What each symbol does to the points:
r: z776->z664, z771->z506, z252->z32, z415->z951, z628->z387, z690->z950, z225->z48, z697->z316, z121->z729, z883->z244, z162->z994, z366->z482, z632->z791, z716->z160, z978->z590, z178->z23, z207->z225, z953->z451, z395->z730, z679->z368, z951->z59, z166->z609, z954->z966, z801->z397, z103->z653, z650->z269, z474->z983, z979->z553, z186->z395, z165->z297, z708->z477, z830->z690, z239->z611, z451->z777, z884->z750, z897->z324, z664->z995, z750->z708, z730->z688, z626->z622, z590->z725, z477->z162, z83->z103, z23->z801, z995->z550, z725->z267, z213->z626, z316->z938, z938->z979, z553->z346, z59->z72, z994->z679, z507->z362, z267->z426, z368->z112, z325->z127, z346->z589, z12->z186, z387->z651, z594->z890, z926->z415, z550->z780, z244->z517, z966->z884, z72->z594, z611->z325, z983->z771, z177->z474, z426->z12, z981->z883, z701->z697, z777->z701, z729->z432, z269->z897, z324->z981, z433->z83, z589->z438, z506->z953, z200->z830, z780->z207, z791->z926, z438->z978, z890->z507, z31->z166, z362->z200, z517->z121, z609->z239, z622->z716, z653->z628, z48->z366, z397->z776, z688->z954, z112->z213, z32->z178, z651->z252, z50->z433, z297->z177, z950->z50, z432->z165, z160->z31, z482->z650, z127->z632
z: z776->z397, z771->z983, z252->z651, z415->z926, z628->z653, z690->z830, z225->z207, z697->z701, z121->z517, z883->z981, z162->z477, z366->z48, z632->z127, z716->z622, z978->z438, z178->z32, z207->z780, z953->z506, z395->z186, z679->z994, z951->z415, z166->z31, z954->z688, z801->z23, z103->z83, z650->z482, z474->z177, z979->z938, z186->z12, z165->z432, z708->z750, z830->z200, z239->z609, z451->z953, z884->z966, z897->z269, z664->z776, z750->z884, z730->z395, z626->z213, z590->z978, z477->z708, z83->z433, z23->z178, z995->z664, z725->z590, z213->z112, z316->z697, z938->z316, z553->z979, z59->z951, z994->z162, z507->z890, z267->z725, z368->z679, z325->z611, z346->z553, z12->z426, z387->z628, z594->z72, z926->z791, z550->z995, z244->z883, z966->z954, z72->z59, z611->z239, z983->z474, z177->z297, z426->z267, z981->z324, z701->z777, z777->z451, z729->z121, z269->z650, z324->z897, z433->z50, z589->z346, z506->z771, z200->z362, z780->z550, z791->z632, z438->z589, z890->z594, z31->z160, z362->z507, z517->z244, z609->z166, z622->z626, z653->z103, z48->z225, z397->z801, z688->z730, z112->z368, z32->z252, z651->z387, z50->z950, z297->z165, z950->z690, z432->z729, z160->z716, z482->z366, z127->z325
n: z776->z366, z771->z938, z252->z995, z415->z200, z628->z397, z690->z387, z225->z981, z697->z978, z121->z771, z883->z177, z162->z716, z366->z244, z632->z890, z716->z127, z978->z730, z178->z780, z207->z324, z953->z553, z395->z477, z679->z31, z951->z830, z166->z926, z954->z679, z801->z225, z103->z23, z650->z121, z474->z697, z979->z267, z186->z708, z165->z451, z708->z626, z830->z628, z239->z951, z451->z346, z884->z112, z897->z432, z664->z482, z750->z213, z730->z162, z626->z611, z590->z688, z477->z622, z83->z178, z23->z207, z995->z650, z725->z954, z213->z239, z316->z590, z938->z725, z553->z426, z59->z690, z994->z160, z507->z83, z267->z966, z368->z166, z325->z72, z346->z12, z12->z750, z387->z776, z594->z50, z926->z362, z550->z269, z244->z474, z966->z368, z72->z950, z611->z59, z983->z316, z177->z701, z426->z884, z981->z297, z701->z438, z777->z589, z729->z506, z269->z729, z324->z165, z433->z32, z589->z186, z506->z979, z200->z653, z780->z897, z791->z507, z438->z395, z890->z433, z31->z791, z362->z103, z517->z983, z609->z415, z622->z325, z653->z801, z48->z883, z397->z48, z688->z994, z112->z609, z32->z550, z651->z664, z50->z252, z297->z777, z950->z651, z432->z953, z160->z632, z482->z517, z127->z594
u: z776->z387, z771->z121, z252->z50, z415->z609, z628->z830, z690->z59, z225->z801, z697->z474, z121->z650, z883->z48, z162->z730, z366->z776, z632->z160, z716->z162, z978->z697, z178->z83, z207->z23, z953->z432, z395->z438, z679->z954, z951->z239, z166->z368, z954->z725, z801->z653, z103->z362, z650->z995, z474->z244, z979->z506, z186->z589, z165->z324, z708->z186, z830->z951, z239->z213, z451->z165, z884->z426, z897->z780, z664->z651, z750->z12, z730->z978, z626->z708, z590->z316, z477->z395, z83->z507, z23->z103, z995->z252, z725->z938, z213->z750, z316->z983, z938->z771, z553->z953, z59->z611, z994->z688, z507->z791, z267->z979, z368->z966, z325->z622, z346->z451, z12->z346, z387->z690, z594->z127, z926->z166, z550->z32, z244->z366, z966->z267, z72->z325, z611->z626, z983->z517, z177->z883, z426->z553, z981->z225, z701->z177, z777->z297, z729->z269, z269->z550, z324->z207, z433->z890, z589->z777, z506->z729, z200->z415, z780->z178, z791->z31, z438->z701, z890->z632, z31->z679, z362->z926, z517->z482, z609->z112, z622->z477, z653->z200, z48->z397, z397->z628, z688->z590, z112->z884, z32->z433, z651->z950, z50->z594, z297->z981, z950->z72, z432->z897, z160->z994, z482->z664, z127->z716

In the rows, 26 means zero.

The rows follow the links: the fewer symbols apart two points are, the more alike their rows tend to be.

Here are some points, each with a row of numbers. One shown again gets a slightly different row.
z632: 31;27;19;17;37;21;36;30;24;32;17;15;25;29;15;22;22;38;36;23;27;20;20;20;20;26;19;20;25;31;32;37;9;28;34;20;30;22;31;30;25;26;19;43;23;31;23;31;32;16;38;27;24;21
z664: 31;31;25;14;21;36;19;22;11;26;17;35;31;15;24;20;16;12;31;16;23;23;22;23;37;24;29;33;36;25;26;22;32;28;28;31;35;33;43;29;21;25;30;21;26;27;37;35;31;23;27;30;18;16
z697: 10;20;36;39;22;40;27;25;24;18;32;27;24;30;42;28;30;28;32;25;22;30;33;29;36;36;27;30;24;22;25;20;34;24;12;30;21;28;19;25;28;11;34;18;31;25;27;23;9;24;20;23;28;26
z791: 30;29;18;18;36;22;36;32;24;33;16;16;25;27;17;23;22;38;36;19;28;18;22;21;20;27;18;21;26;28;32;37;9;27;36;21;33;22;29;30;23;27;17;43;23;31;22;32;33;15;36;27;23;23
z297: 29;31;31;27;9;24;22;18;22;27;26;41;34;26;23;22;24;29;11;29;20;36;31;36;40;24;24;26;18;28;23;19;40;29;13;29;30;20;39;16;19;25;22;26;26;25;32;28;26;35;28;25;25;13
z415: 32;33;18;18;35;27;34;36;24;33;16;22;24;23;21;26;20;34;34;16;32;17;23;21;20;27;19;24;28;26;33;34;8;25;39;23;35;24;25;30;18;31;14;40;24;27;24;32;35;14;29;27;28;26
z830: 32;28;23;21;31;19;22;28;21;25;23;25;22;16;26;25;17;8;26;24;33;18;22;8;14;15;37;29;34;23;21;27;20;20;45;25;26;37;28;30;35;35;28;16;24;29;21;25;25;22;23;28;23;32
z926: 32;31;19;17;36;25;36;33;24;35;16;19;25;24;20;22;20;37;35;18;31;17;21;21;20;26;19;22;26;27;31;35;8;26;38;23;34;22;26;31;20;29;15;42;23;28;24;34;34;14;32;27;26;24
z981: 24;11;23;26;19;29;17;24;29;19;34;29;36;19;22;31;33;15;20;30;22;25;31;40;27;26;32;25;19;24;16;24;36;30;12;30;28;33;34;29;26;34;30;20;25;18;42;17;24;30;19;23;23;43
z622: 27;31;21;25;35;20;29;23;37;23;30;15;9;34;29;28;32;24;30;28;25;24;22;16;12;24;23;23;33;26;30;27;20;20;35;20;11;21;4;26;31;27;27;19;26;24;10;20;33;32;21;26;32;27
z59: 32;34;18;19;35;30;32;35;25;31;17;27;23;19;27;27;19;28;33;13;35;17;24;18;20;26;21;27;32;22;33;31;9;23;44;24;36;25;22;30;17;33;14;33;24;23;25;31;35;14;23;28;30;31
z801: 36;33;22;9;22;38;21;21;18;23;18;28;29;14;18;22;21;14;34;22;16;23;27;27;33;26;27;29;34;21;30;23;33;28;30;29;33;31;43;32;20;33;25;27;28;19;43;31;39;21;25;25;20;21
z160: 27;27;20;20;38;17;29;22;34;21;30;12;11;34;23;24;33;23;32;32;21;27;20;15;12;22;25;20;32;28;32;30;21;21;37;19;10;20;11;27;36;26;30;19;28;24;12;19;32;29;26;26;30;25
z438: 22;14;24;29;24;20;26;20;37;27;36;26;22;35;30;34;38;32;26;22;29;31;22;30;31;32;17;27;16;34;17;26;29;27;5;24;20;17;18;24;20;18;31;18;22;29;15;21;18;43;28;31;28;25
z517: 30;16;26;22;14;24;20;17;28;20;34;31;34;21;20;30;30;21;21;29;20;31;35;36;34;27;29;25;16;27;16;23;38;32;10;27;29;27;44;26;24;34;27;19;24;21;39;17;24;38;23;26;22;33
z432: 30;25;28;24;10;22;21;15;24;24;29;37;33;23;21;25;25;27;15;29;20;36;33;36;40;26;27;25;15;28;19;21;40;30;10;27;31;21;44;20;21;30;23;23;25;23;34;22;25;40;27;27;23;20
z451: 10;29;38;41;19;40;24;26;21;20;28;35;28;30;38;22;27;28;22;28;20;33;32;35;36;33;26;29;26;20;31;15;37;24;16;32;23;24;18;19;24;12;29;23;31;21;29;28;17;18;19;20;30;19
z225: 23;21;29;29;19;32;14;31;13;31;21;37;38;16;27;25;20;10;18;19;32;19;13;31;31;19;32;34;32;28;15;20;31;28;22;35;30;37;27;28;21;21;34;23;23;33;33;37;22;18;26;27;18;24
z269: 20;12;26;33;20;32;14;32;25;24;31;31;38;18;26;31;31;12;18;29;27;19;23;40;24;23;33;29;25;24;14;21;33;29;15;33;25;36;23;30;23;28;32;22;24;23;40;24;23;21;18;21;22;43
z777: 9;26;38;41;21;42;25;26;21;19;29;31;26;30;40;24;28;28;26;26;21;32;33;34;36;34;27;30;26;20;30;16;36;25;16;32;23;26;17;21;26;11;32;22;31;21;29;27;14;20;18;21;29;22
z995: 30;30;27;16;21;35;18;24;12;27;18;37;32;15;24;21;16;10;28;17;24;24;19;23;37;23;29;34;36;25;24;21;32;28;27;33;33;33;41;29;21;23;31;21;25;28;35;37;27;21;29;30;17;16
z482: 20;16;28;33;20;32;12;33;20;29;26;34;38;17;26;30;27;11;16;26;30;17;17;38;26;21;33;32;29;26;14;22;32;28;18;35;27;39;21;30;21;25;34;24;22;27;38;32;22;17;21;22;21;37
z725: 22;20;22;27;27;14;27;24;37;29;36;31;23;40;23;31;41;35;17;28;26;35;20;34;29;28;14;20;18;35;26;27;25;28;12;23;20;11;15;19;19;21;25;23;24;23;16;22;25;40;26;31;32;23

Each walk starts at a row. The symbols on each line, taken left to right, move it on to the next point.
Each answer is a row, close to the row of the point it stands for.
---
32;34;19;19;34;30;29;35;24;27;20;28;21;17;29;27;18;20;32;14;36;18;23;15;19;23;25;29;35;19;32;28;11;21;47;25;35;29;22;30;21;35;17;25;26;21;24;28;32;15;18;28;31;32
u z u n r -> 29;25;19;16;38;18;34;28;24;31;18;12;24;31;15;22;25;37;37;26;24;22;21;18;19;26;19;17;26;30;33;38;11;29;35;20;27;22;31;31;29;24;22;41;23;31;21;30;31;17;39;27;22;20
z z r z r z -> 28;22;19;15;40;15;34;24;27;27;22;10;21;34;15;20;27;33;36;31;20;26;20;16;16;25;21;16;27;31;33;38;14;28;36;19;20;21;30;30;35;23;27;34;25;30;19;26;29;20;38;27;22;20
---
24;24;30;27;20;32;14;30;11;32;19;38;36;16;27;24;18;10;21;19;31;19;14;27;33;20;32;36;35;28;17;20;31;27;23;34;31;37;30;27;22;20;34;21;24;32;32;38;23;19;27;28;18;21
r n z n -> 30;29;29;25;10;20;21;16;23;26;27;38;34;25;21;24;24;29;13;29;21;35;32;36;39;25;24;26;18;29;22;20;39;30;12;28;32;20;42;17;20;28;22;23;25;25;33;25;26;39;28;26;23;16
u z u -> 26;26;30;23;20;33;16;27;11;31;17;38;35;16;27;22;17;10;23;17;29;21;16;26;36;21;31;35;34;27;19;20;32;28;25;34;32;34;35;27;20;21;34;21;24;31;33;38;23;19;29;30;17;20
---
18;13;28;33;23;29;27;20;32;22;35;23;21;32;37;33;35;30;34;22;27;29;29;27;34;36;22;30;17;29;17;25;31;26;3;25;20;24;21;27;25;13;34;17;25;30;20;21;10;39;26;30;27;27
r z u n r -> 19;14;26;31;22;25;28;20;33;25;35;24;21;34;34;35;36;31;32;22;30;29;27;28;33;34;21;29;18;31;16;24;30;26;4;25;19;23;20;26;23;14;33;17;24;29;17;20;12;41;27;31;26;27
u z z z z z -> 23;34;35;33;12;28;22;21;19;27;24;42;33;28;26;21;23;31;9;30;20;35;29;39;41;26;22;27;21;26;27;16;39;28;14;31;29;19;30;14;18;21;22;27;28;24;29;31;27;29;25;22;27;12
---
20;15;27;33;20;32;13;33;23;26;28;32;38;18;26;30;30;12;16;28;29;16;19;40;24;21;34;30;27;26;14;21;33;28;16;34;27;38;22;29;23;28;33;24;23;26;39;29;22;19;20;22;21;40
r z r z z z -> 20;18;29;33;21;33;13;33;18;30;24;35;38;18;27;28;23;10;16;25;32;16;14;35;27;20;32;32;30;27;14;19;32;28;19;35;28;39;22;29;21;23;34;24;22;30;35;34;21;17;22;24;20;32
z n u u -> 34;32;22;10;22;37;21;20;16;24;17;31;30;15;21;20;18;14;34;18;18;24;26;26;35;26;28;30;36;21;30;23;33;27;29;29;34;31;43;31;21;30;27;23;28;21;41;32;37;22;26;27;20;20
---
28;21;20;15;39;15;32;23;28;25;24;9;20;34;14;21;29;30;35;32;18;26;20;15;16;24;23;16;29;31;33;37;16;26;35;18;18;21;28;29;36;24;29;31;25;29;18;23;29;22;37;28;22;20
z n z r n z -> 31;30;21;19;33;25;25;31;23;24;23;27;21;16;30;27;17;10;29;18;35;19;23;9;16;18;33;31;37;20;26;28;16;20;49;24;31;34;27;30;31;35;24;15;25;26;22;24;28;20;20;30;27;33
r z r z z z -> 31;33;20;17;35;28;27;35;24;26;21;28;20;16;31;27;17;16;31;15;36;18;24;13;18;21;29;31;36;18;30;27;13;19;49;25;34;31;22;30;25;35;20;21;26;23;24;28;30;18;18;30;30;32
---
30;32;21;19;35;27;26;34;24;26;23;28;21;16;31;27;18;12;30;16;35;19;23;9;18;19;31;30;36;19;29;27;15;20;49;25;33;33;24;29;28;36;22;17;26;23;23;25;29;19;18;30;29;33
u r n r u n -> 32;28;22;19;32;22;23;30;22;25;23;24;21;16;28;25;17;9;28;21;34;19;23;8;15;17;36;29;35;21;23;27;18;21;48;24;29;34;27;30;34;34;26;15;25;27;22;24;25;22;20;29;25;32
z r z u r u -> 28;21;20;16;41;15;31;22;29;24;25;10;18;35;16;22;29;28;35;33;17;28;20;14;15;23;23;16;30;30;34;35;18;26;36;19;16;21;24;29;38;24;30;28;26;28;19;21;31;25;35;28;24;21
---
22;20;29;32;20;33;12;33;16;31;22;36;38;17;27;26;21;11;16;22;32;18;14;33;28;20;32;33;31;27;15;20;32;28;21;36;28;38;23;29;21;21;34;23;23;31;34;36;21;17;25;25;19;28
r r u z u n -> 33;32;24;10;22;37;20;22;14;25;16;33;29;14;22;21;17;12;32;17;20;24;24;23;36;25;28;31;36;23;28;22;32;27;29;30;35;33;43;30;20;27;28;21;27;24;40;33;34;21;27;30;20;17
n z n n u -> 26;12;23;25;17;28;19;21;29;18;34;30;34;20;21;32;34;17;22;31;20;27;33;38;30;26;31;25;19;23;15;23;37;31;12;29;29;30;38;28;26;33;28;19;25;19;43;17;25;32;21;24;22;41
